Each row is followed by its class.
[ 47  11 -90   4  12  26  12 -21  -2   0  31  36  52  44  35  -5 -12 -10
   2  55 -29  23  -7  -2   5  44  -1 -20  -1 -24  13  10  -7 -13  -5  43
  29 -11 -44 -97 -16   0 -10]
dafo
[ 15 -37 -75 -20  -2  -4  21 -14  -4  -9  42  18 -21  30 -28  14  28   3
   9 -51   8 -34  43  11 -26  26  43  -5  14  25  25  16  29 -10 -27 -23
  16  51 -10 -25  -3  32   1]
fet
[ 45 -15 -24  -3  13   4  -5 -10 -11   0  19  36  38  30  23  18 -22 -13
   5  76 -50   6 -25  16  17  72   6 -25  14 -30   4  27 -44 -45 -13  24
  31 -29 -64 -79 -34 -49  -4]
bif
[-31 -14 -38 -30  16   8  29  10  -8 -11  11  -9  -1  10  37 -39   6  35
 -17   1  -5  60   3 -14  -4  -2  18   6 -32   9  58  14  21 -32 -25 -15
  17   7 -59 -49 -13  27   0]
lokag
[-24 -12 -31 -16  24  -1  38  15  11 -24  15  -7  -4  17  39 -40   2  16
 -21   4  -3  66  -8 -20   8  -2  14  -1 -20  30  55  24  15 -37 -19 -30
  29  11 -49 -60 -10  20  -8]
pek
[ 33  39 -68 -18   5  39   2  14   0 -10  53  43   4  48  40  -6   1  -3
   4  40  -8   0 -14   7  27  36  -7 -18  45 -28  23  13 -16 -40  -5  25
  27  -4 -80 -55  -1  27 -11]
Zub
[ 36   0 -50 -14   9  10 -14  -3  -4   2   4  14  24  60  16  11  -4   1
  12  55 -51   2 -23  14   6  56  -7 -27  19 -30  15  27 -42 -17 -17  30
  34 -32 -63 -57 -29 -36  10]
rus
[ 27 -65 -88 -18   5   1  31 -16  -2 -12  45  -1 -16  14 -25  21   7   2
  16 -50   9 -40  35   8 -31  40  27 -16  28  18  11  18  19   8 -15   0
  13  31  27  -4  -6  38  13]
dafo
[ 23  38 -77 -12  -1  42  11  15   1 -12  55  42   9  48  44  -6   0  -8
   3  30  -9  -5 -11   7  24  30  -4 -15  44 -27  30  17 -11 -34  -9  25
  19  -3 -78 -58  -2  30 -12]
Zub
[-21  -8 -34 -17  23  -3  45  15  10 -26  20  -8   2  20  46 -39   6  14
 -23   3   1  69 -12 -18  10  -9  11   3 -20  25  49  19  18 -30 -12 -36
  30   2 -44 -63 -10  26  -7]
pek
[  47   14  -73    7    4    7    9  -12   12    2   26   46   55   35
   28    5   -7  -16   -6   48  -32   23   -8    7   13   40   -8  -19
   -5   -8   15   29   -7  -19  -11   28   30  -12  -56 -112  -18   -2
  -25]
pek
[ 48 -12 -30  -8   9   0 -10  -8   2   3  11  40  38  43   5  18  -8 -19
  -1  77 -48  12 -30   9   9  47   2 -20  10 -17   4  33 -40 -28  -3  19
  40 -34 -51 -82 -33 -39   9]
pek
[ 29  21 -88  -5   4  19   1 -23   4  15  29  43  50  34  21   1  -6  -1
   0  39 -33  18   8  11  12  43   1  -9 -13 -22  18  16  -5 -17 -22  44
  15   4 -74 -95 -18  12 -18]
lokag
[-14  -3  -4 -21  11   5  29  38 -21 -32   0 -11 -38  15  27 -43  15  21
  -9   2  15  54 -27 -21  -2 -22  12 -15   9  10  47   6  22 -53 -31 -12
  21  10 -39 -22  12  28  -7]
Zub
[ 13 -52 -29 -24  32  -7  -5 -33  15   1  24   1 -14  -8 -53  11  13  18
   7 -23  -8 -24  25  60 -12  30  21 -33  33  17 -24  18   9 -12 -17 -14
  16  20  14 -19  15  18 -16]
lokag
[ 30  17 -87   5   4  24  11 -21   4  10  28  42  53  27  24   4   0  -2
  -4  41 -33  10   5   8   6  40  -3 -14  -8 -28  20  15  -1 -19 -36  50
  15   9 -71 -92 -15  15 -29]
lokag
[ 55  31 -67   9   3  12   5 -14  -2   8  19  48  34  47  24   8   2 -14
  11  41 -24  32  -6  10  23  40 -15 -19 -10 -33   8  12 -16 -11  -2  53
  13 -16 -62 -80 -18   4 -20]
ratu
[ 32 -37 -34 -14  25  -6   2 -22  17 -16  28   6 -21   4 -36  14  22   4
  34 -25   5 -10  20  52   6  18  11 -32  24   8 -28   9   1  -4  13  -7
  15   5  21 -15  12  23 -21]
ratu
[ 54 -16 -37 -11   3  11 -20  -9  -8   2  15  35  37  36   6   5  -2 -14
   5  62 -42  10 -26  21  11  51   0 -22  14 -39  -2  31 -38 -29   2  45
  27 -21 -61 -59 -25 -25  -1]
Zub
[ 41  34 -66  -4  -1  24  24  23  11 -18  55  45  11  47  52   0  -7 -10
   8  39 -16  12 -14  -4  23  24  -8 -18  34 -20  32  22 -16 -34  -9   8
  34 -19 -62 -81   2  25   0]
pek
[ 54  -5 -39  -9   5   6 -15 -13 -13  -2  11  42  37  63   8  10   2 -14
   9  60 -48   9 -25   9   3  48  26 -13  12 -26  10  29 -31 -37 -11  27
  35 -20 -78 -74 -33 -42   9]
fet
[ 65 -23 -49  -2  21   5  -6 -13 -15  -3   6  29  36  43  10  13 -13 -17
   2  56 -45  10 -26   7  -8  58  10 -22  14 -35   5  29 -39 -19  -9  52
  39 -29 -43 -60 -34 -34  23]
dafo
[  9 -27 -51 -25  22 -13  67  19  -6 -42   0 -25  14  32  15 -42 -13   9
  30  13  -5  47 -12 -18 -21  17  26 -29  23   6  32  18  24 -39 -23  13
  19  -2 -38 -46   4 -11 -11]
dafo
[ 43  27 -86   1  15  39  22  12  -1 -19  52  37  14  43  55  -2  -9  -1
  11  35 -11  -7 -12  -2  11  38  -4 -22  49 -28  28   8  -9 -26 -14  33
  31 -10 -49 -67   3  25   1]
dafo
[ 18 -44 -20  -9  31 -11   9 -18  14  -7  33   9 -18 -18 -30  14  13   0
   2   1  -2 -25  13  43   2  35  19 -38  48   9 -20   8   1 -17 -11 -40
  18  13  20 -37  19   8 -35]
bif
[ -6 -17 -39 -21  12 -26  66  30  14 -41  -2 -12  16  35  14 -37 -17  -3
  29  13 -11  48 -10 -15   0  13  24 -18   9  27  35  35  25 -47 -17  -7
  19   0 -45 -55  -8 -10 -17]
pek
[ 10 -11 -26 -16  20 -25  53  25   0 -46  -6 -25   1  38  16 -31  -7  14
  43 -12  -3  55 -14   2   5  21  12 -27  10   5  24  17  16 -42 -23  26
   7 -10 -57 -27  -4  -4 -27]
ratu
[ 17 -51 -26  -7  16 -12  16 -26   9  -1  28   1  -6  -5 -36   9  11   1
  22 -17  17 -30  21  43  -3  24  23 -30  46  18 -16   6  11  -3   1 -24
  25   9  24 -23  27  22 -24]
makaz
[ 13 -47 -80 -17  -8 -19  45 -20   0  -1  46   1  -7  14 -35  12   8  -6
  23 -58  23 -29  42  14 -21  33  29  -4  24  20  17  15  20   8 -26  -9
  18  34   0 -21   1  41  -9]
makaz
[-26  -4 -23 -15  29   0  39  21 -11 -19  10 -11 -10   9  53 -35   1  23
 -29  13   2  59  -7 -18   7  12  14  -6 -17  13  57   8  15 -48 -32 -35
  24   5 -55 -66 -11  10 -17]
bif
[ 25  40 -66   4   9  25  27  18   2 -11  51  40  12  40  64   1 -12 -11
   6  52 -22   7 -16  -7  29  43  -4 -19  41 -22  40  15 -17 -49 -24  11
  27 -11 -75 -77  -3  16 -17]
bif
[ 24  25 -72   5  -4  26  26   3   6  -3  56  23  25  53  46  -5 -14  -8
  18  31 -10   9 -10  -7  26  33   4  -9  31 -19  34   8 -15 -29 -14  21
  33 -16 -77 -58  -5  27 -11]
makaz
[-26  -3 -30 -27  15  12  23  17  -9 -20  14 -11  -9  12  37 -48  13  26
 -26   0  11  58  -8 -10   5  -5  13   0 -18  11  46  10  23 -35 -11 -17
  18  11 -54 -43  -7  26 -14]
Zub
[ -5 -25 -63 -35  22  11   7 -11  -9 -14  35  15 -22  -4 -30  12   6   5
  12 -25  23 -47  16   4 -26   5  10 -25  36  34   3   0  32  -2  -2 -36
  24  13  59 -22  -7  24   0]
dafo
[ 37 -10 -53  -9   3   8  -7  -9  -4   4   5  16  33  56  14  14  -6  -3
   6  50 -54   3 -22   9   5  57  -5 -26  10 -32  13  32 -36 -11 -19  35
  26 -28 -59 -55 -34 -32  10]
rus
[ 11 -26 -49 -25  23 -18  60  20  -6 -47   0 -19   6  30  12 -40 -15   7
  33   3  -2  45 -15 -18 -15  23  29 -28  29  10  25  18  27 -43 -25  16
  22   1 -29 -43   0  -5 -10]
dafo
[ 41  27 -96   3  10  36  20  12   3 -17  50  25  15  55  57  -4  -8  -7
   9  27 -22   8  -6  -5   8  33  -6 -18  38 -30  31   9 -12 -25 -13  32
  34 -17 -42 -64  -3  28   9]
dafo
[-15  -2 -25 -22  22   7  35  12  -9 -26  10 -16 -12  15  44 -34  14  29
  -7 -11   6  74 -10 -18   7  -4   8  -6 -33   8  53  13  13 -27 -18  -4
  13  -4 -60 -42 -18  22 -10]
ratu
[ 36  -3 -53 -12   5  10   0  -1  -3   0   6  18  29  54  15  12  -7  -4
  12  57 -51  -6 -27   2   6  59   2 -25  21 -32  20  36 -39 -13 -23  39
  25 -24 -72 -51 -32 -31   8]
rus
[  1 -20 -38 -33   7 -17  55  28  -5 -41   3 -14  14  36  18 -44 -11  10
  30   5  -2  47 -16   4   2  27  24 -17  28   7  24  24  26 -49 -13  15
   9  12 -63 -32  -3   1 -21]
Zub
[-22   7   4  -1  21  -8  43  41 -20 -31  -1 -16 -46   4  44 -34   4  21
 -11   7   6  49 -24 -27   1  -8   8 -23   8  15  59   4  20 -67 -55 -27
  24   6 -23 -43  18  17 -15]
bif
[-26  13 -22 -12  13   2  32  42 -11 -30 -11 -35 -42  41  36 -40  10  29
   7   1  -2  50 -29 -31  -1 -19   1 -25   4  16  62  10  17 -41 -41 -17
  27  -3 -31 -19  12  23  -1]
rus
[  41   26  -67   12    2   10   15   -9   -3   10   30   46   45   30
   38    3  -13  -16   -9   58  -31   29   -8    3   15   48   -3  -21
    3  -23   21   13  -12  -29  -21   21   17   -7  -69 -106  -13   -6
  -34]
bif
[ 17  52 -90  -9   5  40  13  17   8  -9  45  26   7  71  54  -5  -1   4
  11  48 -25   2 -12  -2  23  39 -11 -22  33 -26  43  11 -17 -19 -22  18
  34 -17 -81 -65  -3  21  -3]
rus
[-21 -20 -35  -4  12   4  52   7  -5 -11  15 -20   9  21  45 -44  -3  20
  -8  -1  15  56   2 -16   1   0  19   8 -19  13  55   9  11 -29 -18 -18
  30   8 -62 -43  -7  22 -19]
makaz
[-21  -2 -21  -7  23  13  27  16 -13 -29   3  -7  -8  35  51 -41  20  24
 -20  -1   3  53  -1 -24  -7 -15  31   3 -33  20  63  11  25 -54 -28 -27
  34  16 -63 -48 -11  11  -7]
fet
[ 42  31 -92   5  11  39  20   8  -1 -12  50  32  15  55  56  -6  -8  -7
   2  41 -19  12  -6  -7   6  34  -3 -19  31 -29  34  10 -11 -27 -10  31
  39 -16 -46 -66  -5  26   8]
dafo
[ 55 -20 -38  -5   1   6 -14 -18  -9   1  10  41  40  60   8   9   2 -15
   7  61 -55  15 -20   4   4  45  21 -11  -3 -32   7  31 -32 -41  -9  31
  32 -21 -73 -71 -36 -45  12]
fet
[ 32  46 -56   0  13  30   9   4   2 -10  43  44   5  50  41   4   0  -3
  12  33 -11  12  -5   8  26  40  -8 -20  22 -25  28  11 -22 -24 -11  35
  21 -20 -75 -58 -11  20 -13]
ratu
[-17 -13 -26 -12  19  19  25  11 -12 -24   6  -8  -5  33  53 -39  23  28
 -19   3   1  53  -2 -20  -3 -12  29   4 -32  21  60  15  24 -51 -22 -28
  32  13 -61 -56  -9  13  -6]
fet
[ 28 -41 -25 -15  35  -9  -6 -25  18 -14  20  11 -21  -2 -43  18  19   7
  25 -27   0 -18  18  65   8  32  14 -38  35  11 -32  11   5  -4   6  -6
  13   6  20 -20   9  14 -21]
ratu
[  0   1  -6  -9  16  -4  28  37 -20 -36 -12 -13 -34  32  33 -41  24  25
  -6  -9   5  57 -15 -27 -14 -28  29 -10 -10  16  58  13  26 -58 -45 -23
  31   5 -45 -50  14  13   0]
fet
[ 59 -12 -39 -12  16  -1 -13 -17  -4  -2   5  36  35  41  -2  22  -2 -15
  18  53 -45  22 -24  13  17  54   0 -26  -6 -36  -4  26 -36 -17   0  52
  23 -36 -59 -61 -44 -31   6]
ratu
[ -5  -1 -19 -11  25  -1  40  35 -27 -34 -10 -19 -37  17  24 -39   4  20
  -9   0  13  51 -27 -34 -26 -18  17 -26  19  13  53   5  29 -40 -42 -11
  30  -3  -3 -37  12  19   5]
dafo
[-17  -3 -54 -51  12  13  -6  -9  -7  -6  41  24 -18  -6 -33   5  19   8
   5 -13  31 -50  13  17  -7   9  12 -12  32  34   3   9  25  -4   9 -40
  18  21  18 -31 -10  29 -19]
Zub
[ 11 -30 -45 -19  22 -16  62  24  -3 -45   2 -25  10  27  18 -42 -16  13
  32   0  -3  42 -13 -14 -16  19  22 -24  23  10  24  20  25 -41 -21  18
  18  -6 -30 -41   3  -7 -12]
dafo
[-28  16 -19  -7  11   4  31  45 -12 -29  -7 -32 -47  32  38 -38  10  32
   1  -9   1  43 -26 -29  -3 -16   1 -24  10  12  67   7  21 -37 -48 -13
  21   3 -35 -14  17  27  -3]
rus
[ 25  32 -98   0   1  25   0 -12  10   8  23  30  48  51  36  -1  -2  -5
   5  37 -40   9  -2   1  14  49 -10 -21  -2 -21  35  27 -16  -6 -21  44
  20  -6 -84 -92 -20  -3 -24]
rus
[ 35   1 -53  -5   9   9 -16  -6   0   3   2  20  35  55  18  10  -8  -3
   9  56 -57   4 -19  20   8  60  -2 -26   9 -31  16  32 -37 -13 -16  39
  31 -28 -62 -66 -30 -34  10]
rus
[ 26 -40 -27 -10  25 -18   6 -14  30 -16  35  13 -11  -8 -32   9  14  -2
   6 -10  -2 -19  13  43   5  20  13 -31  36  21 -25  19   9  -9  10 -35
  28   6  36 -42  18  22 -23]
pek
[ 39  15 -78  14  -6   7  22 -24  -3  12  32  36  59  43  24  -5 -16 -16
  11  38 -14  24   4   2  10  44   4 -10 -10 -18  19  10  -9 -14 -21  44
  31   0 -74 -92 -13   4 -32]
makaz
[  46   22  -72    6    7    8   11   -6   -7    7   31   45   43   29
   45    3  -11   -9   -6   47  -29   27   -3    7   12   52   -8  -18
  -10  -21   24   17  -12  -38  -24   23   27   -9  -70 -114  -19   -7
  -31]
bif
[-19  -1 -27 -26  17  10  27  16 -10 -18  13  -8  -5  18  41 -47   7  26
 -17   6   7  56 -18  -8  13   8  16   1  -3  14  44  19  19 -39  -6  -8
  15  15 -64 -35  -7  27 -12]
Zub
[-11  12   7  -7  29  -7  19  37 -20 -31 -23 -18 -48  25  20 -27  14  24
   0  -7  12  63 -22 -13  -1 -16   4 -27  -6  15  47  -3  22 -40 -41  -4
  23 -10 -21 -25   5  20  -4]
ratu
[ -6 -24 -63 -31  26  16   0 -17  -3  -8  31  14 -16  -5 -33  11  13   4
  10  -8  21 -46  13   3 -24   3  15 -20  29  38  -1   1  26  -1   6 -36
  29   9  53 -26 -11  19  -5]
dafo
[  5 -17 -36 -15   9 -16  55  24  -4 -38  -3 -10   6  56  22 -42   3   8
  28   1 -12  48  -8 -10  -9   8  41  -9  11  12  45  28  23 -59 -21  -5
  18  12 -73 -44  -1 -11 -12]
fet
[ -5   5  10 -10  24 -10  31  36 -25 -38 -14 -12 -46  13  29 -31  13  32
   2 -17  16  68 -28 -13   1 -15   6 -23  -8  11  44   0  27 -43 -41   1
  18  -3 -29 -24   7  25  -5]
ratu
[  2 -24 -29 -16   5 -31  74  17  -6 -28   5 -21  22  29  12 -43 -19   7
  40  -1  13  46  -8 -12  -6  20  33  -6   6  18  33  24  21 -43 -19  10
  24  -3 -65 -37  -4  -5 -24]
makaz
[  6 -23 -35 -17  13 -33  71  28  12 -44   6 -13  13  37  21 -38 -16   3
  27   3 -11  52 -21  -5   4  19  16 -22  26  20  25  31  24 -51 -18  -5
  19   0 -43 -50   0  -2 -21]
pek
[-28 -21 -45 -23  36  15  36   5  -7 -27  11 -21  -2  13  42 -42   7  22
 -17   2  -1  54  -9 -28  -7  -3  20  -9 -10  17  56   8  24 -30 -19 -16
  26   5 -32 -49  -8  16   5]
dafo
[  40   21  -71    8   11   15   14   -4   -3    8   30   52   37   30
   38    7  -11  -14   -7   54  -23   14    0    6   16   50   -5  -22
   -2  -19   24   16  -10  -34  -22   20   24   -5  -66 -110  -13   -5
  -33]
bif
[ 55 -15 -43  -5  24  12 -11 -13 -12  -6   9  28  35  44  11   9 -11 -13
   8  74 -44  11 -32  12  -1  53  10 -26  27 -35   0  13 -37 -22  -6  41
  42 -29 -39 -63 -25 -35  20]
dafo
[ 36 -50 -45 -16  36  -3   3 -26   5  -9  29   2 -18   5 -35   8  11   7
  10  -8   0 -16   8  43 -13  30  20 -41  51  15 -23   5  15  -6   5 -16
  32  14  49 -17  20  23   4]
dafo
[ -4 -22 -60 -37  27  14   9 -13 -12 -11  32  12 -24  -5 -27  14  17   6
  10 -12  25 -48  13   2 -24   4  14 -24  36  33   7   1  27   1   1 -38
  27  11  54 -29  -2  25   7]
dafo
[ 28 -41 -22 -13  23 -15   7 -19  26 -11  36  19 -11  -4 -33  10  13  -3
   8   2  -2 -12   9  48   7  21  14 -35  45  19 -29  11   7  -6  11 -38
  27  11  34 -37  26  21 -16]
pek
[ 51 -15 -25  -6  13  -1   4  -5 -11  -1  17  39  36  21  21  18  -9 -19
   3  72 -44   9 -25   3  10  61   8 -20  13 -33   9  32 -45 -42 -19  26
  30 -30 -69 -82 -33 -44  -4]
bif
